Below are the code and all the weights of a small trained network. Each question names an input and a class and asks about switching units off, where a switched-off unit gives its printed mean instead of its output.

import numpy as np


def w(rows, s, z=0):
    codes = np.array(rows[::2]) - 128.0
    scale = np.full(codes.shape[1], s)
    scale[-1] = z or s
    return codes * scale


def f(y):
    return y / 2 * (1 + np.tanh(0.7978845608 * (y + 0.044715 * y**3)))


def log_softmax(a):
    a = a - a.max(-1, keepdims=True)
    return a - np.log(np.exp(a).sum(-1, keepdims=True))


def net(x, mask):
    res = np.array(x, float).reshape(1, 4) / 4 @ E
    y = f(res @ A[0][:, :-1].T + A[0][:, -1])
    res = res + np.where(mask, y, B[0][:, -1]) @ B[0][:, :-1]
    return log_softmax(res[-1] @ U[:, :-1].T + U[:, -1])


A, B = {}, {}
E = w([
[80,230,95],'x0',
[128,130,128],'x1',
[227,170,156],'x2',
[146,125,1],'x3',
],0.0089)
A[0] = w([
[70,89,122,37],'n1',
[201,164,138,112],'n2',
[175,11,150,152],'n3',
[161,100,47,101],'n4',
[206,196,129,102],'n5',
[81,222,154,149],'n6',
[93,172,104,198],'n7',
[79,138,250,55],'n8',
[140,230,100,146],'n9',
[78,106,126,59],'n10',
[104,114,53,94],'n11',
[194,182,139,139],'n12',
[161,140,91,86],'n13',
[165,151,131,122],'n14',
[103,203,109,3],'n15',
[36,130,120,129],'n16',
[158,125,60,115],'n17',
[217,152,171,42],'n18',
],0.013,0.0044)
B[0] = w([
[79,101,11,151],'n1',
[25,71,82,178],'n2',
[194,149,12,255],'n3',
[102,223,150,201],'n4',
[91,84,81,197],'n5',
[214,108,66,228],'n6',
[173,89,143,201],'n7',
[103,254,65,248],'n8',
[175,99,111,229],'n9',
[37,101,27,141],'n10',
[131,151,139,190],'n11',
[61,55,101,191],'n12',
[64,154,174,147],'n13',
[85,78,112,145],'n14',
[143,132,45,165],'n15',
[125,49,101,199],'n16',
[87,213,208,187],'n17',
[59,152,42,180],'n18',
],0.0076,0.0071)
U = w([
[51,59,128,79],'0',
[122,254,157,66],'1',
[176,116,147,254],'2',
[248,118,110,47],'3',
[192,94,233,169],'4',
],0.015,0.0096)

Each question gives the input, the list of numbers given to net, and the class t.
The units are the neurons (one row each of A and B). Each row of codes is followed by its name. A weight is (code - 128) times the scale printed after its matrix; where a second scale follows, it is the last column's (A, B and U).
mask holds one flag per neuron, in row order. A switched-off neuron (its flag False) gives its mean, the last column of its row in B, instead of its output. The means were averaged over made-up inputs and are rounded, as every weight is.
A unit's drop is (log p(t) with every unit on - log p(t) with that unit switched off) / (log p(t) with every unit on - log p(t) with every unit switched off).
The circuit of an input: a set's keep is (log p(t) with only the set's units on - log p(t) with every unit switched off) / (log p(t) with every unit on - log p(t) with every unit switched off). Starting from the 12 units with the biggest drops (on a tie, the unit counted first), units are removed one at a time, each time the one whose removal leaves the highest keep (on an exact tie, the one counted first), for as long as the keep stays at least 0.8.
circuit, biggest first: the units of the circuit, biggest drop first
unit that matters most: the unit with the biggest drop
k most important neurons: the k neurons with the biggest drops, biggest first
drop of u: that unit's drop, to one decimal
input [7,4,-3,-1], class 3: unit that matters most => n6
input [-7,6,7,0], class 0: circuit, biggest first => n2, n18
input [7,6,3,2], class 3: 2 most important neurons => n6, n9
input [-1,-2,5,5], class 0: circuit, biggest first => n2, n12, n6
input [8,8,5,-5], class 2: 2 most important neurons => n3, n12
input [3,2,2,-2], class 4: circuit, biggest first => n3, n8, n1
input [-3,-1,5,-2], class 0: circuit, biggest first => n2, n18, n12
input [5,-6,-7,8], class 1: 2 most important neurons => n4, n17
input [-3,-2,0,0], class 4: 2 most important neurons => n8, n6
input [0,-3,1,-3], class 4: 2 most important neurons => n3, n4
input [-8,6,7,-8], class 1: 2 most important neurons => n8, n18
input [-4,-7,2,8], class 1: 2 most important neurons => n4, n17
input [-1,-4,5,-6], class 1: 2 most important neurons => n8, n16
input [7,-3,4,-5], class 3: circuit, biggest first => n6
input [3,1,7,-4], class 0: drop of n2 => 0.1
input [6,-4,1,3], class 3: drop of n15 => 0.1
input [-4,-6,6,-4], class 0: drop of n18 => 0.2
